Facts:
bazi: μ a; η peze; Ξ e; β stiski
befle: μ d; η peze; Ξ e
bifem: μ a; η pezil; Ξ f; β lomelis
bigro: μ c; η peze; Ξ f; β broke dranin
brarun: μ c; Ξ f; β meku rogeflok
briflo: Ξ e
brofi: μ a; η drikluk; Ξ e
broke: μ b; η peze; Ξ e; β guses tosok drule
dranin: μ d; η peze; Ξ e; β tosok befle
drikluk: Ξ f
drule: μ d; η peze; Ξ f
drutreruk: μ b; η niladrek; Ξ e; β steflin ruflil zaklotu
faro: μ b; η pezil; Ξ e
fegrul: μ d; η drikluk; Ξ e; β tebu
flagul: μ c; η drikluk; Ξ f; β nusta
flastek: μ b; η grebro; Ξ e; β klemugam
flezo: μ b; Ξ f
flize: μ b; η grebro; Ξ f; β rudres pleskal stalover
flober: μ b; η briflo; Ξ f
flovam: μ b; Ξ e; β gratrago grotik
gadovel: μ c; Ξ e
gitol: μ b; Ξ e; β gratrago
gratrago: μ c; Ξ e
grebro: Ξ e
grotik: μ d; Ξ f; β pudas flovam
gruva: μ c; η briflo; Ξ e; β pobem
guses: μ d; η peze; Ξ e; β koflel
kledru: μ a; η drikluk; Ξ e; β flagul
kleduk: μ b; η niladrek; Ξ f
klemugam: μ c; η grebro; Ξ e; β rudres
kliplum: μ c; η drikluk; Ξ e; β tebu sogro flagul
koflega: μ d; Ξ f; β gitol grotik
koflel: μ c; η peze; Ξ e; β bigro befle
kugrutum: μ c; η peze; Ξ f; β luflepin bigro
levam: μ b; Ξ f; β tradal
lomelis: μ d; η pezil; Ξ e; β zagritom
luflepin: μ d; η peze; Ξ f; β stiski dranin
maplefer: μ a; Ξ e; β mustar gadovel
meku: μ d; Ξ e; β brarun
metis: μ b; η niladrek; Ξ e; β sosku tribigrik
mustar: μ c; Ξ f; β maplefer gadovel
niladrek: Ξ e
nusta: μ c; η drikluk; Ξ e
peze: Ξ e
pezil: Ξ e
planon: μ b; Ξ e; β tradal
plebridruk: μ b; η briflo; Ξ e; β flober
pleskal: μ d; η grebro; Ξ f
plubro: μ a; Ξ f
pobem: μ a; η briflo; Ξ e; β skurak flober
pudas: μ c; Ξ e; β setar
rogeflok: μ c; Ξ e
rudres: μ a; η grebro; Ξ e
ruflil: μ d; η niladrek; Ξ e
savul: μ d; η grebro; Ξ e; β stogis stalover
setar: μ a; Ξ f; β koflega
sisu: μ c; η drikluk; Ξ e; β tebu
skole: μ b; η niladrek; Ξ e; β kleduk
skurak: μ c; η briflo; Ξ e; β zutram
sogro: μ b; η drikluk; Ξ f; β tebu nusta
sosku: μ b; η niladrek; Ξ f; β tribigrik ruflil
stalover: μ a; η grebro; Ξ f; β pleskal
steflin: μ d; η niladrek; Ξ e
stinul: μ d; η pezil; Ξ f; β faro
stiski: μ b; η peze; Ξ f
stogis: μ c; η grebro; Ξ f; β flastek flize klemugam
tebu: μ c; η drikluk; Ξ f; β nusta
tosok: μ a; η peze; Ξ e
tradal: μ b; Ξ e; β planon meku
tribigrik: μ c; η niladrek; Ξ e
troklo: μ a; η peze; Ξ f; β befle
vagror: μ d; η niladrek; Ξ e; β sosku
zagritom: μ a; η pezil; Ξ f; β stinul
zaklotu: μ d; η niladrek; Ξ f; β steflin
zutram: μ c; η briflo; Ξ f; β plebridruk

Known rows:
-18,-12,-16,-14,0,2,-16,-16,9,-10,9,-13,-13,-15,-19,-6,-2,4,-27 -> tosok
-11,-7,-16,-17,-10,-4,-13,-21,-3,1,-10,-7,-2,-10,-9,-5,-5,8,-10 -> grebro
-5,-9,-17,35,45,-21,-16,4,-9,6,2,-11,24,-15,34,-3,-2,-20,36 -> flober
-13,-7,-15,-18,-10,-4,-14,-21,-3,0,-9,-7,-4,-11,-9,-5,-5,6,-10 -> brofi
-12,-5,-15,-18,-10,-6,-15,-21,-5,2,-9,-5,-4,-11,-9,-6,-5,7,-9 -> niladrek
-21,26,25,-18,8,-22,6,-21,11,0,-9,-10,-12,-5,2,0,-1,44,21 -> gratrago
2,-11,-22,-11,7,0,-13,51,-9,-9,13,14,-14,-18,-20,-6,-2,-16,-16 -> troklo
1,-10,-23,30,40,-20,-16,15,-9,-8,2,-12,41,-16,25,-4,-4,-21,48 -> zutram
-8,-12,50,-15,5,2,7,-23,-12,25,-6,14,13,19,-15,8,-2,-10,-24 -> klemugam
4,-7,6,30,-5,-8,-14,23,-11,-12,-7,-9,-10,-15,-4,-5,-7,-17,3 -> plubro
-16,29,21,20,19,-22,18,26,-4,-11,-9,-10,-13,7,-2,-2,-1,16,50 -> setar
-10,-6,-15,-19,-12,-6,-15,-21,-2,0,-9,-8,-5,-11,-9,-4,-4,8,-9 -> peze
-16,32,21,21,21,-23,20,25,-5,-10,-9,-11,-12,8,-2,-1,3,17,52 -> grotik
-14,-12,-21,-15,-8,-14,21,-20,8,-9,-7,-12,0,55,11,-5,1,-23,-27 -> fegrul
1,-12,90,12,20,-3,-1,5,-13,5,-6,-7,-5,-1,-10,3,-2,-24,-21 -> pleskal
16,-11,-23,-14,-11,13,-9,39,35,3,-7,-4,-9,-17,-18,34,15,-10,1 -> bazi
51,-10,23,-15,-12,36,-15,-20,33,-11,31,-11,3,-4,29,18,-5,43,-23 -> meku
50,-7,8,-15,-11,33,-16,-21,28,-11,28,-4,10,2,22,16,-5,42,-18 -> planon
28,47,-22,-6,-8,-9,51,-21,-15,31,3,57,4,-17,-21,-4,15,22,13 -> drutreruk
15,-10,50,6,18,-1,18,22,-12,-12,-7,43,18,33,-17,4,-1,-23,-1 -> flize
-22,71,-3,-17,-8,8,-14,10,12,23,-8,-14,13,-16,50,5,-4,-8,-26 -> gadovel
-18,40,-11,-18,6,-23,23,-20,11,-11,-8,-13,-12,24,-5,0,17,48,43 -> flovam
37,40,0,64,-9,-20,31,17,-14,26,24,6,-12,-17,-20,-6,-5,-4,8 -> zaklotu
5,7,-2,-4,-8,8,31,-22,-14,60,-7,-5,-16,-12,4,-4,-3,6,-13 -> ruflil

Rows:
55,-7,9,-16,-10,35,-15,-21,30,-11,31,-2,9,3,26,17,-6,45,-17 | tradal
8,-12,71,10,18,-3,7,12,-13,-5,-7,9,3,10,-12,3,-3,-23,-15 | stalover
-1,-12,-18,-14,6,0,-15,51,-5,-9,17,-3,-13,-16,-19,-6,-2,-19,-21 | bigro
-20,-11,-19,-10,-10,-16,5,-23,14,26,-8,-11,-16,21,27,-5,-5,-23,-24 | nusta
0,-9,9,-16,3,2,24,-20,-14,-7,-6,63,34,47,-21,6,-5,-7,-8 | savul
-3,-12,-24,50,-10,-15,21,25,-4,-11,-6,-14,-11,45,18,-5,-5,-22,-27 | sogro
22,-13,-23,-15,-7,5,-7,83,3,-7,6,19,-15,-17,-18,0,-5,-21,2 | kugrutum
22,-10,-7,57,-11,28,38,-9,-14,-10,-8,19,-16,-13,23,-6,-2,-22,21 | sosku
-6,-10,35,-17,3,0,10,-22,-15,14,-6,27,18,25,-17,6,-3,-9,-18 | flastek
-17,-9,-22,-14,0,0,-14,-16,2,-10,11,7,-14,-16,-19,-5,-3,9,-27 | guses
-21,82,-23,-15,-11,11,-14,27,7,-5,-8,5,33,-17,38,5,-6,-9,-24 | maplefer
-15,35,10,19,19,-22,23,28,-4,-9,-9,-13,-14,15,-4,-3,6,19,58 | koflega
27,-10,-13,-17,-9,8,-12,89,14,-10,3,-9,-16,-16,-17,12,-6,-21,-1 | luflepin
8,-6,-24,-13,-10,37,43,-21,-8,-9,-8,56,-11,-14,16,-6,23,-6,23 | metis
20,-8,31,-13,-10,7,-16,80,22,0,-4,-12,-16,-15,-19,27,-5,-23,-11 | stiski
-10,-11,-5,-7,14,-5,-16,28,-9,-9,16,-12,-14,-15,-22,-6,-2,-16,-26 | drule
-21,-11,46,86,-11,-19,-14,18,9,-8,-8,-4,-8,-16,-21,-3,-5,50,-10 | kleduk
-11,-12,-22,-14,-7,5,-15,0,13,-11,7,-1,-14,-16,-17,-5,-3,2,-25 | dranin
-7,-10,-3,-10,-10,35,23,-20,-4,24,-7,-6,-16,-11,32,-5,-2,-9,-8 | tribigrik
-16,76,-14,6,-11,7,-15,84,-5,-11,-10,-1,24,-18,45,1,-5,-23,-15 | mustar

